Each row has a hidden stage along a path, written after it and counted from one end. A new block has a new path.
[  37  118  -94  -19 -102  330   -7  -61   81 -393  130 -183   78  146
   33 -102 -133  144 -121  -19 -137  -70   70   37 -108  -31   19  -37
  -60   -5   59 -352  125  -43 -354 -296   55 -300   37  224   78 -140
   76  366  187   19  -30] -> 37
[  19  -12  162 -240 -305 -190  -77 -118 -187  276   14  368  114  129
  357 -114  -63  -92   64  244 -210  152 -185  292 -100 -204   28  -55
   24   67  -80  -69  168  -44 -189   87  -79    4  246   41 -272  143
  -16   98   -3  116   45] -> 12
[  -9 -101 -243   -4  -28  -34  -97    6 -293 -413  -88  106 -176  253
 -389 -336  316  166 -145 -192  333    9  -77  -66  -19  177  -95   14
  178  127 -225 -115 -169  221  293  -42   76  -95   48   92  161  104
   63 -269  183 -225 -144] -> 28
[  18  -11 -233   28 -163   -5  -26   -1   60 -299  -52 -188  186  -20
  128  -73 -134   72 -137  -72 -102  -31  -96  185  -75   51  -19 -253
 -147   36   15 -202  145  -80 -181 -192  273 -233   65    8   19   38
  131  323  191   -8 -208] -> 6
[-126  409  180 -144  333 -338 -139 -356  -62  -67 -146  136  -52  -70
 -123   -7  211 -184  -39  276  519  -86  149 -361 -116  -72  136   60
  163  -11 -217   31   70  220   -1   83 -202   72   97 -116   66 -117
 -130 -348  -27 -218    3] -> 19
[ 234 -141  -80  -43 -163   15 -340 -158  -25  307    9  321  -64  387
  149 -234   40 -139  239  260 -462  -21   74  290 -165 -176  -49  247
  -81  -76   -4  -75  207 -187   91   44  147   30  260  250 -156  187
  -82   59  155  -24 -144] -> 18
[-373  447  -35 -382   14  155 -371 -395  -98 -446 -151    6 -376  -49
 -392  -97  306  302 -151 -100  230  116   23  -93   -7   78  -77  -67
  403  312 -177 -358  243  258  -85   30 -247   96   86  -92  -11 -401
  -76 -166  -66   83  183] -> 37
[-143   -7  172  171   -4  521  -19  -91  115 -450  169 -136   87  -14
   56  -88 -131  -25 -188 -340  -98  -31  131  -51   53 -336   40 -194
 -117 -202  178 -170   74 -244 -316 -147  121 -278 -157  163  301  117
  -37  263  337   34  132] -> 23
[-189  -12  -78  210 -203  368  193   69  199 -248 -115 -437  229   -7
   61  119 -133  -31  -46 -269 -154  -85  190 -123  209 -416  236 -289
 -133 -243  361  168  179 -239 -318  -64  151 -319 -250   16  151  181
 -101   -6  391   53   79] -> 1
[ 152  -88 -387  -42 -260  -87 -417 -114  109  316 -294  181   10  140
   93 -299  293   31   52  275 -449   31   71  268 -143   12  -86  -58
  -69   95   64  -23  303  -86  136 -260  199  163  126  150 -302   93
 -221 -116  -36  114 -333] -> 1
[-187   37  457   12  339   29   44   15  -85  147 -102  -39  190 -116
  176  168  -74 -242 -243   48  349  104 -209 -148  -10 -160  386   -7
  -36  -37  -95  180 -504  272 -288 -421   62 -175   43   50  238 -139
 -221 -297   54   61  188] -> 26
[-237   40 -358 -138 -213 -106 -148  -43 -289 -382 -325 -121 -121   43
 -261  -76  191  196 -183 -315  198   92 -233  108   98  219  -96 -217
  147  263 -132  -60   25  230  229   29  173  -83   67 -156   45  -33
   93 -309  145 -130 -153] -> 1
[ 109   27 -207  118  -32  -27  357   75 -109 -113   43  -30  146  266
 -237 -372  283   39  -97   18  369   28  373 -405   55 -153  157 -108
  118 -120    9   83  -50  -60  -55 -228 -235  -56 -226    1   30  285
  -93 -382  136   -6  124] -> 36
[ -26   16  345 -242 -130 -114  -56  -63 -141  236  135  422   62   90
  338 -125    2  -12   13  264  -71  190 -200  163 -139 -202   70  -40
  124   39 -122 -122   77    0 -329   16 -162   21  193  119 -204   93
 -104  138  -38  203  218] -> 20
[-331  216  -15 -212    9 -174 -454 -359    3 -410 -398   84 -333 -243
 -373  -23  263  131  -55  -59  204  -56 -125   33   -2   17  -25 -120
  268  274 -184 -130  286  259  171  366  -46   79  175 -164  -52 -181
   -6 -118   40 -121 -135] -> 13
[ 248 -197 -237   78   30  -59 -463 -130  193  363 -182  213  -94  163
  -32 -328  211  -83  140  243 -412   16  151  262 -164  -65   -1  110
  -89   12    3  -36  189 -209  188 -159  231  200  168  130 -206  157
 -192  -39   65  130 -200] -> 16
[ -80 -100 -255  208  -57  -86  272  205  208 -116 -135 -234  280   -8
 -146 -146  350   47   12   -7  226  -25  296 -391   85 -289  222 -397
   81 -321  121  326   60 -133 -109 -117  143  -77 -281  -56  119  481
 -180 -159  300   30  -32] -> 7
[-313  484  -18 -296  131 -309 -221 -370   22 -149 -282  -43 -149 -151
 -204   94  251   25   33  185  369  -14  100 -238  -28  -45   96 -108
  297  106 -162  -14  313  197  -62  225 -158  127   99 -271  -59 -200
 -118 -264  -31  -54   51] -> 8
[-281  185   55 -201    0  107 -465 -364 -138 -539 -226  184 -438  -90
 -397 -189  245  221 -192 -203  201    2 -148   68   -3   78 -123  -13
  283  359 -188 -331  161  267  141  198 -155   34  126   -5   11 -280
  -17 -146   -3  -70   -9] -> 27
[ 202   60 -176    0  -45   95  -44  -32  131 -261   55  -63   18  154
  -26 -223  -56  178  -71  171 -101 -105   65   75 -186   92   33   41
  -42   98  -11 -368  163  -13 -249 -272  -14 -192   96  214 -105 -144
   65  323   76   42 -109] -> 35
[-270  169   77 -173   67   36 -446 -340  -73 -436 -238  120 -430  -77
 -374  -71  166  141  -67 -163  167  -32 -123   65    9   13  -44   37
  256  272 -166 -233  191  202  138  332  -91   31  157  -57   17 -229
  -12 -129   80  -85   24] -> 22
[  84  -58  198 -193 -200 -124 -134  -60 -106  213   95  449   20  226
  273 -174   64  -16  136  344 -185   57 -141  184 -188 -187   14   83
   92  -20 -107 -100  139    6 -176   95  -74  -13  243  243 -201  157
  -78  169   39   50   16] -> 20
[ -41   84   83 -312 -246 -185  -45  -68 -143  311   84  272  142  171
  352  -74   55  -11  111  290 -155  219 -109  168 -125 -174   21 -108
  122  -25 -101  -55  180  -57 -287   -9  -24   50  203   22 -211  158
  -79  109    8  186  140] -> 10
[   6 -134  119 -181 -338 -274  -95    6  -58  218 -152  322  119   57
  274  -47   32  -23  127  353 -199   21 -287  263 -128 -191  108  -59
   52   50  -78   53  124  115 -135  147   23  -69  272  138 -273  165
  -37  158   45   32 -157] -> 11
[ 322  -88 -234   75  240 -239 -256   32  333  104  -58  176  -95   37
 -137 -428  315  214   10  407  -20  -20  124   34 -292  188   51   15
   74  112 -121 -240  176  -71  -55 -299   26  188   78  149 -274   19
 -173  161  -81  230 -106] -> 25
[ -58  190  253   32  427 -206   33 -121 -108   88 -120  -33  159   34
   29  126   40 -349  -88  208  514  -87   41 -361  -83 -105  310  148
  -34 -161 -164  235 -358  268  -43 -229   54 -142   75   13  290  -65
 -157 -427  114 -259  -22] -> 22
[  70 -188  -65  312   59  -11  288  156  105  -78  -15  -98  170  134
 -168 -199  151 -102   39  -69  206  -73  319 -324  107 -361  257 -138
   -6 -315  120  274  -19 -226  -28   30   23 -119 -232   -2  132  488
 -111 -208  357  -42   84] -> 18
[-129    6  193 -241 -205 -206   58   63  -31  308  -76  104  181   22
  339  120  -46   -8  104  283  -83  161 -247  149  -48 -232  238 -139
  114    3  -40  100   56   63 -381   28   -6  -60  177   -9 -212   80
 -112   78   41  229  161] -> 8
[ 306 -190 -282  145  153 -297 -276   -4  337  272 -262   42  -52  -19
 -107 -275  102   16   90  298 -209  -35   88  228 -159   68  152   16
  -86  135  -22  -64  204 -175   80 -135  148  167  143  -35 -335   72
 -103   54   13  211 -167] -> 14
[ 132  -86 -151 -154 -293 -145 -288 -124  -59  273  -62  329   47  267
  198 -223  162  -60  183  315 -367   38  -15  261 -182 -124  -85   37
   -3  -37  -59  -41  236  -78   50    8  156   57  257  180 -200  223
  -70   92   81  -10 -229] -> 11
[-179  121   73   16  283 -290   78   -1  -59  163 -326 -272  319  -91
   90  295   17 -338  -91  150  432  -28  -86 -262   -7  -82  381  -64
  -83 -146 -114  405 -405  313  -57 -321  292 -185   79 -126  280  -29
 -140 -436  160 -197 -139] -> 8
[ 146  -79 -170   51   24 -153 -102   16  107 -214    2   15  102  -37
   46 -220  -15   89 -120   60  -29  -16  -85  166 -184  130  -25 -172
  -93   59 -104 -257  110  -78 -103 -185  209  -98  118   49  -49   87
  111  365  121   19 -197] -> 15
[-239   67  127   15  180 -203  110   75  -58  186 -375 -304  348 -157
  180  338  -46 -275 -167   87  349   27 -217 -161   48  -92  419 -145
 -102  -66  -38  408 -428  336 -161 -390  275 -224   43 -106  216  -85
 -177 -432  119  -72  -81] -> 3
[ 119   81  -85 -289 -361   11 -313 -212  -97  125   22  501   -5  259
  140 -418  360  132   14  440 -282   62   37  137 -276  -53 -173   33
  140   97 -105 -268  256  102  -86 -241 -146   96  211  362 -274   21
 -153  110 -146   60 -209] -> 37
[ 222 -135 -294  107  -55 -224  -57   57  184  -78 -168 -147  103   40
   26  -96 -142   34   35  153 -149 -130  -70  241 -130   91  107  -52
 -164   83   -9 -124  160  -85  -57  -69  248 -164  162    7 -161   46
  122  274  173   -5 -278] -> 9
[-223   35  200   30  328 -205   83   70  -39  212 -276 -263  323 -164
  134  314  -35 -322 -140   63  384   76 -172 -187   19 -122  429 -119
  -83 -139 -103  394 -492  270 -148 -372  317 -172   67 -129  292  -13
 -157 -360  170  -59    0] -> 11
[  70  134   50    2   23  340    9 -120  -20 -339  278  -83   45  163
  126 -161 -259   55 -189 -136  -75   25   70   79  -83  -34  -19  -13
 -109   16   35 -434   97 -185 -377 -275  -16 -244    8  140   94 -120
   86  314  157   88  173] -> 29
[ 352 -170 -170  150  210 -193 -296  -44  302  234 -144  176 -126   38
 -104 -389  135   49   33  308 -166  -26  124  184 -196   70  107   91
  -53  157  -35 -175  182 -180   38 -190   16  193  106   65 -330   24
 -158   40  -51  245  -77] -> 22
[ -30 -165    9  306   37  159  149  105  225 -232  -13  -92  158   -7
 -136 -186  193  -33  -32 -104  108 -105  285 -306   69 -397  201 -231
  -11 -329  161  187   41 -202 -120  -38   82 -147 -252  111  196  424
 -156  -13  350  -22   16] -> 19
[-122 -126 -138  279 -191  183  203  111  239 -219 -209 -344  246  -38
  -46    8   33  -42  -12 -161  -41 -138  215 -187  179 -419  258 -313
  -97 -255  299  276  131 -184 -172  -19  160 -260 -254    5  122  325
 -124  -67  372   -2  -69] -> 4
[  75   62  220 -268 -219  -33 -122 -113 -139  159  167  503   -2  244
  264 -271  149   78   42  390 -126  102  -86  105 -219 -149  -31   72
  167   47 -116 -221  157   57 -276  -56 -237   20  193  299 -238   42
 -139  138  -88  125   90] -> 28
[ 243  -30 -365   61    7 -260 -153  -13  252  336 -292  -81   16   15
   23 -205   32   59   22  265 -226   35  105  220  -78  100  151  -63
  -94  215   82  -67  293 -184  -58 -242   34  157   53 -120 -437  -49
 -148 -115  -81  312  -55] -> 1
[  47 -207 -399  119 -184 -322  178  104 -335 -176 -234  -36  127  189
 -227 -271  180  -49 -122 -222  339   40  -43  -27  107   63   23 -192
   -6   53 -132  179 -170   66  357   -2  171 -112  -20 -185   74  379
  132 -432  241 -231 -230] -> 8
[ 372  -86 -143  116  146 -108 -227  -91  235  132 -101  163 -135   86
  -91 -405   37   78  -31  295 -149  -55  124  188 -187   94  102  144
  -65  239  -17 -285  194 -136  -40 -224 -123  110  100  103 -361 -104
 -107   50 -100  231  -46] -> 28
[-243  -41  214   22  180 -193   77  103  -17  212 -360 -245  326 -215
  186  326  -81 -271 -150   62  279   67 -290  -62   49 -145  445 -168
  -95  -52  -58  392 -452  301 -183 -330  298 -206   83 -110  188  -38
 -156 -306  134    3  -38] -> 8
[ 143  -97 -318 -136 -464 -174 -330  -80  -27  213 -239  333   67  218
  190 -282  298   57  103  377 -417  -44  -64  268 -193  -16 -145  -39
  -20   61    7  -19  319   50  125  -90  148   41  207  275 -306  170
 -128    7   -5  -62 -462] -> 1
[ -73  100  239   69  441 -185   18  -22  -51   78 -164  -74  180    4
   10  155   83 -307  -94  217  500 -101  -30 -355  -98  -75  346  125
  -33 -182 -164  282 -450  336  -44 -304  162 -178   77   79  332  -53
 -180 -386  147 -254  -84] -> 23
[ 122  -69 -133  155   65 -128  284   95 -195 -140  106  148  117  220
 -200 -474  343   20 -173  -61  478   87  255 -360   14  -75   54 -161
  118 -114  -97   55 -138  -70   59 -202 -150   11 -218   -7   95  403
  -85 -373  123  -40  106] -> 26
[ -17 -127    2  293  -13  373   98  104  323 -340  -15 -168   74   93
 -194 -139  185   71   31  -16   -9 -232  319 -336   31 -407  231  -76
   22 -326  232  115   79 -109 -213  -71   39 -263 -236  311  203  250
 -197   74  371  -46  -28] -> 29
[-103  -58 -155   84 -206  169  -70  -13  102 -456  -69 -208  204 -104
   99  -42  -90   57 -182 -207 -139  -64  -96  141  -29  -75  -34 -338
 -162  -54   74 -151  114  -72 -175 -178  353 -304    4   77  167  106
  108  378  285  -72 -265] -> 8
[-127  322  146 -101  357 -147   21 -107  -63   25 -145  -54  193  -12
  -39   60  279 -162 -177  338  561  -43   83 -492 -151  -10  280   42
  102 -105 -193  164 -350  438 -156 -504  -25  -98   34  105  254 -190
 -242 -414  -23 -182  -69] -> 34
[ 275 -109  -96   55   63  116 -402 -214   92  387   -7  222 -143  316
   61 -303   18 -153  149  173 -448   47  216  276 -121 -139    1  257
 -124    1   51 -138  189 -316   72 -137   96  157  158  144 -178   69
 -180  -79   73  172   30] -> 21
[-198  125   14 -147   33  168 -216 -262 -380 -407  -19   80 -315  138
 -281 -198   31   88 -237 -429  248  173 -113  101   93   86 -114   12
  169  283 -181 -304  -48   85  123   62  -90  -25   74 -122  131 -150
   80 -293  101  -27  222] -> 26
[-157   16  368   62  411  -74   58   50  -48  157 -134 -119  226  -90
  133  228  -61 -305 -158   75  393   41 -160 -207  -21 -147  410   17
  -65 -141 -111  279 -516  257 -197 -358  194 -192   59   20  313  -55
 -187 -305  153  -55   96] -> 21

Each row has a hidden stage along a path, written after it and counted from one end. A new block has a new path.
[ 139   -9 -246  111 -253  -59  -48   45  -74  -85 -106  108   38   81
   90   28 -269  -44  -22   42  -99 -108   44  235   61  156   43  -11
  113 -168   -5  301   66 -187  -29   99 -121  136 -216  -13  -44 -105
  128   82    3  -65  -72] -> 13
[ 102   64 -195  164 -179  151  102  -78   67 -211 -194  -38 -165  -26
 -159  266  -97   98  121   67   -8   -5 -117   69   77  312  198 -158
  139 -102  -85  238  -46   68  196 -197  147  -52  -94 -221   38    0
   50  -48  212   77 -100] -> 15
[ -50   -2  121  110  -21 -122  -25  287    3  -22   88   29   56  173
   36  163  253  -89  -22  -53 -193  114  100 -230 -111  -62  151  207
   61   38 -111 -118   28  183   66  -13    4 -133  -22  114 -167   57
  184  -41  146  -59   62] -> 31
[  15  -43   47  -27  -31   31  -21  -21    6  -24  -80   22  -42   69
   29   16  -39   36    1  -14  -62  -87   49   82  -14   48   48   31
   63 -111   36   69   16   -8  -24  -15  -38   -5  -68  -83    8  -48
   67    8    6  -14  -21] -> 16
[ 193   -6 -188    3 -468  -95 -243   33   44 -286   67   52 -148 -341
  -78  -37 -471  170  129   55   23   40  -67  110  268  -39 -363 -390
  294 -100   66  135  -62 -384 -206 -102  174    3   85 -296   52  -18
 -102  -52   17  121 -295] -> 30
[  12   62  -37  -65  192   81  -77 -116  -19   16 -107   90  -42   48
    3   29   -9  -38  -62  106  -78  -25  -24  105  -63  188   98  157
  -62    2  -15   28  -81  135  113 -229  -40   84 -157   53  115 -108
  162  -55   85   48   19] -> 18
[ -47 -296  209   22   10  -16 -138   90  -43   56   75  130   61  167
  151  -28 -143   96   85 -121  -39 -120   46   81   34 -212   89  -53
   53 -280  -33   65   38   21 -195  127  -28  -61  -73 -184 -128   -9
 -142   -6  -50  -23   19] -> 21
[-105 -309 -149    4  245  -17 -309   69   94    3   66  -32 -101  364
  -12  -44  221  -88  -53  151  -80 -171    8  173  261   41  104  229
 -367 -244  -18  107  272  -98 -109  135 -184   16  -41   73 -134  233
  -85  317 -197 -109  103] -> 10
[ -17 -161   85 -100   -9    4  -23  -47   40    4   41  -27  -74   99
   19   62  -30   95   74   47  -83   -7    0   49  100  -56   96   39
  -29  -52  -47   34   53   -9   -7  -86  -52 -172  -48  -86  -28   64
   -8  -31  -55   13   64] -> 12
[  13  -38  -71   10  -59   30   91   -2   33  -93   54  -97 -155   27
  -80  250  160    1   97   44  -53  151  -12 -164   40   82  209  109
  -75  125 -119   -9   44  216  153 -214    6 -299   34   -1  -47   40
  133  -74  122   92   26] -> 5
[   8  -67   -4   94  -12  -38  -58  -24   -4   17   61   24  -11   31
   17   29   17    5   97  -21   -5  -20   68   67   58  -15   59   13
   63 -129    7   71   99  -65  -19   55  -55  -67  -49  -72  -42  -44
   42   38   23  -41  -50] -> 8
[  69   20   22   34 -156  -89  -96   29   16   -5   20   27  -40  102
  -24    0  -43  -40   15 -109  -80 -122   39  -93   16  -39   62  -73
  -22  -53    6   -3   59   28 -111    1    1   -6  -64  -76  -54  -59
   15    1  -78    1   16] -> 25
[-142 -129  168  -51  208    9 -143  133  187  -72  -27  -78 -122  260
 -111   84  340   44    1   17 -148  -95   -2 -108   44   19   86   98
 -100 -146  -38 -117   88   77    5  -50   82  -83   67  -94  -83  263
  -89   91  -23  -45   93] -> 23
[  15   98  -46   24  -94   -1   36   17  139 -190  -46 -116 -153 -107
 -158  175  149   83   95   97  -67  102   15  -36   63  159  -53   -7
  200    6    4    1   33 -105  157 -149  112 -142   88 -114   30  117
  111  -20  162   12 -119] -> 6
[ -23   20   58   65   13  -27  -47  -20   31   58  -18   25   23   92
   42    6   29   19   19  -32  -88 -112  105  105    2   64   46   63
   84 -127  101   25  107  -80   13   71  -94   24 -107  -22  -42  -38
   98   71   -1  -80   15] -> 12
[ 150  165 -239  263 -432   76  161  -44   19 -182 -142   51  -43 -130
  -35  322 -383  186  183   -8  -73   -5  -58  130   74  352  154 -268
  332  -85   13  271  -29  -28  225 -133   92  -39 -196 -207  -44 -107
  112  -92  259   94 -100] -> 13
[ -15    1  -57   -1   16   17  -62  -77   79  -59  -22  -40 -124  -12
  -57   42   51   59   74   14  -36  -56   30   58   67  133   -2  -10
    6  -91   81   24   84  -66   23  -54  -25  -53   -1  -92   23   -9
   26   74   -1   13  -37] -> 11
[  38  -99 -139 -120 -244  -42  -79  132   24 -257  -86   14 -167  -48
   27   38 -144  102   43 -117  -97  -85   29  -52   -2  109 -133 -146
   28 -130   67   57   13  -58 -162  -29   24  -70   88 -185  -29  -51
  -79   61  -50  109  -96] -> 22
[-104  -96  201  -97   79  -90 -166   33  -29   96  233   50   20 -140
  188 -116   28   65   39  -81  -23   50  207   26  -17 -174 -214  146
   99  -27  224 -196  100  -88 -150   75 -163 -136  117   20  -50 -111
   97   38  -15    1  -54] -> 2
[ -70   64  -36  -65   41   98  -53 -119  193 -142  -78 -132 -256 -106
 -158   88  128  167   95   14  -28  -68   -3   -1   84  250  -80  -74
    8  -56  184  -77   64  -40   70 -173   69 -105  119 -174   69   57
  -17   84   31   89  -54] -> 13
[  -1   21  179  -17  -26   32    0  -43    4   36  -63   43    5   19
   48    2  -59   78   21  -77  -59  -95   80   52  -70    1   22   -5
  158  -93   95  -15  -15   19  -22  -26   -5   -3  -68 -114   18  -91
   81  -55   38   -6  -21] -> 18
[  15  -53   29   -8   54  -18  -99  -40  -51   20  113  -20  -75  -62
   42  -53  126  -88  -17   11   47   80   92    4   -4  -73  -17  158
   -3   20   33  -11   63   17  -62    0 -113  -88   67   18   27 -126
  157   51   25  -21  -81] -> 0
[ -39  -68   74 -200  120   84 -112  -29  181 -174 -120 -116 -238   54
 -185   39  169   95  -14  146  -79  -31  -79   -2   96   83  -56   22
  -37  -55  -26  -43  -35  -26   17 -236  137  -67  103 -163  105  212
  -52    1   -9   45  -29] -> 20
[  45  -32   47   90  -13  -39 -185    9  -71   26  177    8  -66 -104
   -7  -96   91 -121  -18  -23   87  115   65  -68   28 -182  -45   86
    9   39   23  -55   -3   39 -145  -11  -37  -65   73   26   28 -163
  155   14   45   -5 -128] -> 34
[ -23   94   68    8  -39    5   -4 -120   85  -18   87 -111 -158 -179
  -92   40  148   75  132 -101   45   13  105 -117   17   29  -70  -42
   71   37  188 -154   94    8   -1  -79   13 -194  146 -117   28  -84
   82    6   40   66  -92] -> 6
[  27    9  -98   25 -113  -83 -233   89   78 -153   68   35 -110  -94
  -67   13  -62   48   56    6  -62   -4   -6  -34  115   44 -156 -114
   55  -74   57  -36   22 -110  -90  -82   83   -5   58 -103  -19   24
  -34   34   20   63 -108] -> 29
[  47 -253  213 -155 -308  -42   62   78  -48  -55   -4  -16  -43   83
  126  -20 -182  125   60 -166  -60  -89  101  -26   -5 -252    0  -92
  130 -127    1   74   27  -53 -249  103  -45 -208   37 -225  -82  -36
  -55  -60 -132    2  -21] -> 17
[-102 -160   55  102  173  -29 -266   28   98   72  148  -26  -27  137
  -12  -72  185   -9   25   56    0 -118   98  141  208  -71  -33  126
  -67 -215  125  -24  238 -160 -105  170 -101   -9   33  -13 -114  149
  -23  214  -71 -113  -16] -> 6
[-132   44  -25  156  545  138 -152  -94   94   28   29  -84 -157   71
 -185   88  605 -173  -23  152   82   98   -8  -41  -11  198  187  334
 -188  -20  -37  -96   77  253  221 -154   10  -21   72   96   74   44
  172  133  216  -40  -33] -> 1
[ -30  225   -3  -14  146   65 -166 -157  213 -193  -31  -40 -256 -333
 -283   87  106  176  174   50   29   85 -110  -98   40  232 -192 -231
  153  -10   90 -182 -127  -10  136 -394  311  -32  151 -266  209    5
  -66  -93  201  170 -181] -> 27
[  38 -183  -97  -65   12   46 -126  -23  -26  -12  -59  -10 -124  254
    5  -44   21 -110  -88    1  -30 -185    4   49   75   19  159  115
 -291 -103  -20  122   99  105 -156   16 -129    7  -70    3  -30  -25
   17  123 -165    4   56] -> 18
[ 190 -265  -71  152 -130  -19   28 -168 -214  180  114   54   16  278
   52   -6 -125 -218   81  -73  130  -63  -19   23   95 -262  465   25
 -246  -77 -282  309  105  196 -156   96 -172 -134 -236  -38  -64 -208
   38  -50 -143  -41   53] -> 9
[   9   48   39  -22  -33   -9  -97    3  103  -87  -64  -19 -113   35
  -95   33   44   44   21  -29  -83  -95    2  -49   16   84  -15  -66
   37  -75   44  -37   13   -2  -19  -95   80    3    5 -131   18   27
   -4    8    0   23  -24] -> 23
[ -40   97  -30  194  160   26  -22  -54   50   34  -11   45   20   43
  -42  154  131    3   88   67  -61   26   23   85   -2  199  164   94
  100  -95  -16   39   53   43  227  -79   -1    4 -144    3  -12  -15
  141    8  198  -43   -6] -> 9
[  72   32 -118   91  -24   45  -40  -56   11 -109   17  -58 -141  -99
 -108   90  111  -57   36  102   63  117   -4    8   67   90   35   62
   56   20  -40   77   20   21   77 -123   29  -84   52  -46   54  -38
  157    4  154   24 -147] -> 2
[  31    9   35   73  -24  -76 -196   74  -11  -20  129   25  -42  -54
  -28  -46   86  -85  -19    3   -1   73   61  -70   35 -110  -70   68
   44    9   20  -72    6   -9  -98  -28   10  -25   48   22   -4  -61
  125    7   55  -12 -102] -> 32
[  -3   11  -76   30   99  -21 -242   36  129 -156  -34   34 -122   -9
 -145   27   62   34   45   92  -59  -29  -72   30  101  124  -82  -81
   36 -154  -31    9  -10  -94    9 -134  149   74   12 -142   48  101
  -76   43   64   18  -95] -> 26
[  40  -22   -6  -46 -142   81   72   -4   52 -119 -117  -51 -145   93
  -62  176  -24   72   26   -8  -99  -44  -36  -66    8  128  165  -15
  -10    6  -42   53  -20  159   62 -177   48 -131  -40 -113  -15   25
   59  -62   47   83   35] -> 19
[  12   12   72   86    8  -46 -185   48  -40    8  159   11  -48 -129
   -2  -76  122  -85  -23  -13   42  128   89  -59    2 -135  -94  102
   78   36   62  -95   -7    2 -101  -15  -23  -46   85   38   24 -132
  175   19   87  -19 -134] -> 34
[ -81 -136   47   99   32  -31 -106   84   71  -18  112  -14  -26   60
   19   80  111   71  106    1  -45   -7   83   44  113  -21   21   57
   65 -162   48   -5  153  -70  -10   83  -38 -134   33  -71 -131  106
   -3   91   47  -45  -27] -> 6
[  34  -99  -87   85  -37  -99 -174  163   -8 -140   26   94  -35   49
  -14   42   11  -42   59  -33  -57   14   -9  -51   13  -15    5  -56
   41 -170 -126   75   -1  -15  -87    1   77    2  -11 -107  -49   -4
  -52   20   58   -1  -95] -> 28
[ -49  -78  222 -265 -123  -98   -4    7    0    7  209  -88 -119 -179
  106  -43   60   98   62 -130  -47  109  192 -187  -40 -218 -198   95
   44  161  179 -260   72   -1 -160  -62 -117 -347  227  -27  -21  -93
  107  -60  -86   91  -24] -> 3
[  64  -45   -4  -20  -53  -17  -90   25   27 -106  -78   33  -81   70
  -58   25  -33   -1   18    6  -60  -56  -32    0   16   18   33  -62
   44 -117  -85   85  -32  -10  -53  -79   77   17  -46 -144   29    4
  -20  -28    8    7  -57] -> 23
[ -10   73   25   -5 -102  -55 -103   -5  -16  -35  120   14  -57 -278
  110  -60  -45   67   37  -89   10   53  175   35  -32   25 -250   17
  210   -4  269  -99   69 -131  -81   39 -103  -63  125  -44   11 -204
  159   68   67   32 -157] -> 0
[  21  -10 -234   96 -136 -128 -166  240   16 -207  -37  113   58  -56
  101   46 -122   32   -7  136 -159   28  107  256   81  192 -228   65
  293 -219   67  178   85 -380   25  125  -60  125  -55   15  -81   66
  124  141  136  -95 -178] -> 6
[  31  -46   48  -44  -71   31  -70  -54  -38  -64  -41  175   37 -192
  132   13 -392  221  113   46  -50   30    3  268   14   50 -138 -128
  338 -173   58  119 -125 -172    7 -112   36   27 -114 -197   74 -123
   10 -126  139   62 -139] -> 16
[   5 -454  -59  -36  199   36 -237   35  -85   22  263  -45 -195  279
  -60   23  251 -228  -22  128   83  171 -134 -174  206 -306  347  272
 -554   75 -361   42   40  375 -161 -160  -75 -297   52  102  -70   81
  -28   15 -101   66   99] -> 33
[ 113  170 -261  308  -22   61 -131  -65   -6 -138    0   58 -131 -177
 -192  135   22  -89   99   26  113  102  -98  -60   40  214   98 -119
   49  -25  -67   85  -78  155  108 -209  170   45  -31  -88   81 -167
  107  -36  272  105 -202] -> 31
[ 145  104   10  303   39   57   21 -267  -44  190   12   46   59  116
 -116   76  -28 -122   87  102   87  -24  -51  149   98    0  363    8
   67  -55 -160  210   28   73  164  -71    6   54 -296  -43   55 -107
  173 -106  122  -90  -17] -> 9
[  37   -3   54    5  -77  -45  -96    2   39    2    4   20  -54  118
  -31   17  -22   -6   16  -68  -86 -118   15  -61   27  -19   82  -46
  -38  -57    2  -15   44   55  -73  -45   10  -15  -67  -82  -39  -18
    3  -10  -63   12   38] -> 24
[  13   -5 -105   29 -100  -58  -74   -5   28  -43   48    1  -60  -25
   20   38  -35   30   64   -8  -62  -35   82   56   79   88  -34   12
   29  -64   98   34  123 -109  -18   14  -88  -62  -22  -25  -48  -41
   76   76  -13    5  -41] -> 8
